Small tables with named rows and columns. After each table, cells are looked up by row and column.

Table kunu
         dova  dumilut  kipa   gor
sineg     481     -610  -767  -564
dok      -824     -168   542  -579
nulef     674     -808  -618    22
datomat   674     -458   -20  -666
lavatu    642      319   319  -388
lotisak  -675     -809   509  -323
fogur     -23     -137   329  -241
nos       122     -767   259  -602
tirer    -401      124  -393  -192
mog       717      563   -21   751
sorig    -526     -271  -129   535
dudife    667     -353   137  -760

What is the dova of nulef in kunu? 674
What is the gor of nulef in kunu? 22
What is the dumilut of dok in kunu? -168
What is the gor of lavatu in kunu? -388
What is the gor of dudife in kunu? -760
What is the dova of nos in kunu? 122
What is the kipa of nulef in kunu? -618
What is the dova of sorig in kunu? -526
What is the dumilut of dudife in kunu? -353
What is the dumilut of sineg in kunu? -610

zot:
,siduti,von,podo,soga,kuv,losirav
dov,3.1,3.4,7.8,2.5,2.4,2.9
kepepus,2.3,4.3,1.8,0.6,-3.5,9.2
domidog,3.8,5.4,3.7,0.5,-0.3,5.0
geb,-1.4,5.8,3.8,1.2,5.1,0.7
saroni,5.9,4.7,4.2,-2.2,2.0,-4.0
sot,-2.0,5.0,-7.0,5.0,6.2,3.7
fino,0.4,2.5,3.0,2.6,3.1,0.6
rifaba,2.1,0.9,1.3,-0.3,3.9,-0.3
bopid,1.6,2.2,2.1,0.8,0.6,0.1
bovimes,2.6,2.2,1.5,0.6,0.8,0.0
gepaz,-0.6,1.5,-2.2,4.9,1.5,2.0

siduti of domidog: 3.8
losirav of saroni: -4.0
siduti of kepepus: 2.3
siduti of bopid: 1.6
losirav of geb: 0.7
siduti of saroni: 5.9
kuv of rifaba: 3.9
siduti of dov: 3.1
kuv of fino: 3.1
podo of rifaba: 1.3
podo of domidog: 3.7
von of sot: 5.0
podo of saroni: 4.2
von of dov: 3.4
von of domidog: 5.4
von of geb: 5.8
von of gepaz: 1.5
kuv of sot: 6.2
soga of saroni: -2.2
siduti of gepaz: -0.6
Which row has the largest podo? dov

doliram:
,dib,bor,gumu
taluses,109,194,78
bemukiz,160,199,144
sanozek,95,162,57
muver,155,165,142
lenitu,136,159,120
zozitu,140,168,129
vug,118,197,90
kek,223,210,243
riva,163,204,151
batid,204,205,220

What is the bor of batid in doliram?
205
What is the gumu of zozitu in doliram?
129
What is the bor of zozitu in doliram?
168
What is the dib of kek in doliram?
223
What is the dib of sanozek in doliram?
95
What is the bor of taluses in doliram?
194
What is the bor of muver in doliram?
165
What is the gumu of batid in doliram?
220
What is the gumu of kek in doliram?
243
What is the gumu of sanozek in doliram?
57
What is the dib of muver in doliram?
155
What is the gumu of riva in doliram?
151
What is the gumu of bemukiz in doliram?
144
What is the bor of kek in doliram?
210
What is the bor of sanozek in doliram?
162
What is the dib of batid in doliram?
204
What is the bor of bemukiz in doliram?
199
Row with the largest bor: kek

mot
|  | legim | bep |
|---|---|---|
| lita | 78443 | 60427 |
| mub | 55482 | 53212 |
| pir | 50077 | 40973 |
| retem | 66938 | 13051 |
| tafopo | 66069 | 37291 |
| riz | 52650 | 55755 |

legim of retem = 66938
legim of lita = 78443
bep of retem = 13051
bep of tafopo = 37291
legim of pir = 50077
legim of tafopo = 66069
legim of riz = 52650
Which row has the largest legim? lita

letanin:
	bege	dagusu	talosa	vidune	bisamim	narasuk	lon	kek	vun
pifo	0.7	3.2	2.5	2.9	4.0	3.1	2.8	2.3	1.6
nim	5.1	1.3	3.0	2.2	0.5	2.2	2.1	3.6	4.7
zefe	-7.4	5.6	2.4	4.0	7.8	3.1	2.6	1.0	-2.8
vug	5.7	2.6	2.2	2.9	1.8	2.7	3.0	2.8	3.6
zutofu	7.8	-1.9	4.3	0.3	-2.8	1.2	0.8	5.3	8.0
saz	-3.3	5.5	1.8	4.1	7.1	3.5	3.5	1.0	-1.5
sifog	7.4	1.1	2.9	1.8	-0.2	2.5	2.6	3.7	5.7
vufen	10.0	-0.3	3.3	1.3	-2.0	1.9	2.1	4.5	7.6
zukaneb	8.9	-1.9	5.4	-0.4	-4.2	0.7	1.1	5.7	9.3
bamate	8.0	2.5	0.7	3.8	2.7	3.5	3.0	2.4	3.0

vidune of sifog = 1.8
vidune of pifo = 2.9
talosa of saz = 1.8
dagusu of pifo = 3.2
dagusu of vug = 2.6
narasuk of pifo = 3.1
bege of pifo = 0.7
narasuk of vufen = 1.9
kek of zefe = 1.0
bege of sifog = 7.4
bisamim of zefe = 7.8
vidune of vug = 2.9
talosa of pifo = 2.5
narasuk of zutofu = 1.2
vidune of nim = 2.2
vun of pifo = 1.6
Which row has the largest bege? vufen

fiv =
fields: goso, zalozop, rol
pas: [-8699, -7724, -8724]
benolit: [8601, 5617, -690]
suz: [5661, 4142, -2220]
fenu: [-7939, -8165, -9310]
koz: [-627, -475, -5112]

What is the rol of pas in fiv?
-8724
What is the goso of suz in fiv?
5661
What is the rol of fenu in fiv?
-9310
What is the zalozop of pas in fiv?
-7724
What is the rol of suz in fiv?
-2220
What is the zalozop of suz in fiv?
4142
What is the rol of benolit in fiv?
-690

lapigir:
cols = pab, lapivo, davav, navogi, diziza, lugen
lod: [7.5, 7.9, 3.1, 2.8, 5.9, 2.5]
kudadu: [4.9, 5.4, 8.1, 5.5, 6.7, 3.9]
bek: [6.6, 4.3, 2.8, 4.0, 5.8, 6.1]
mapabaz: [4.8, 7.1, 3.9, 5.5, 6.6, 5.9]
lum: [4.2, 3.5, 5.7, 4.7, 5.0, 5.6]
zis: [3.2, 6.0, 3.3, 3.7, 3.5, 7.7]
semo: [5.8, 6.1, 5.9, 6.1, 7.1, 2.4]
vusofal: [4.6, 7.1, 5.2, 7.3, 8.0, 4.6]
karenop: [4.2, 2.5, 7.2, 5.4, 7.1, 7.5]
vini: [2.4, 6.8, 4.1, 2.8, 6.1, 3.6]

vini, navogi => 2.8
karenop, pab => 4.2
lod, pab => 7.5
zis, lapivo => 6.0
bek, lapivo => 4.3
kudadu, lapivo => 5.4
karenop, diziza => 7.1
semo, diziza => 7.1
bek, davav => 2.8
mapabaz, davav => 3.9
vini, lapivo => 6.8
vusofal, diziza => 8.0
kudadu, davav => 8.1
kudadu, lugen => 3.9
zis, lugen => 7.7
bek, lugen => 6.1
Row with the largest diziza: vusofal

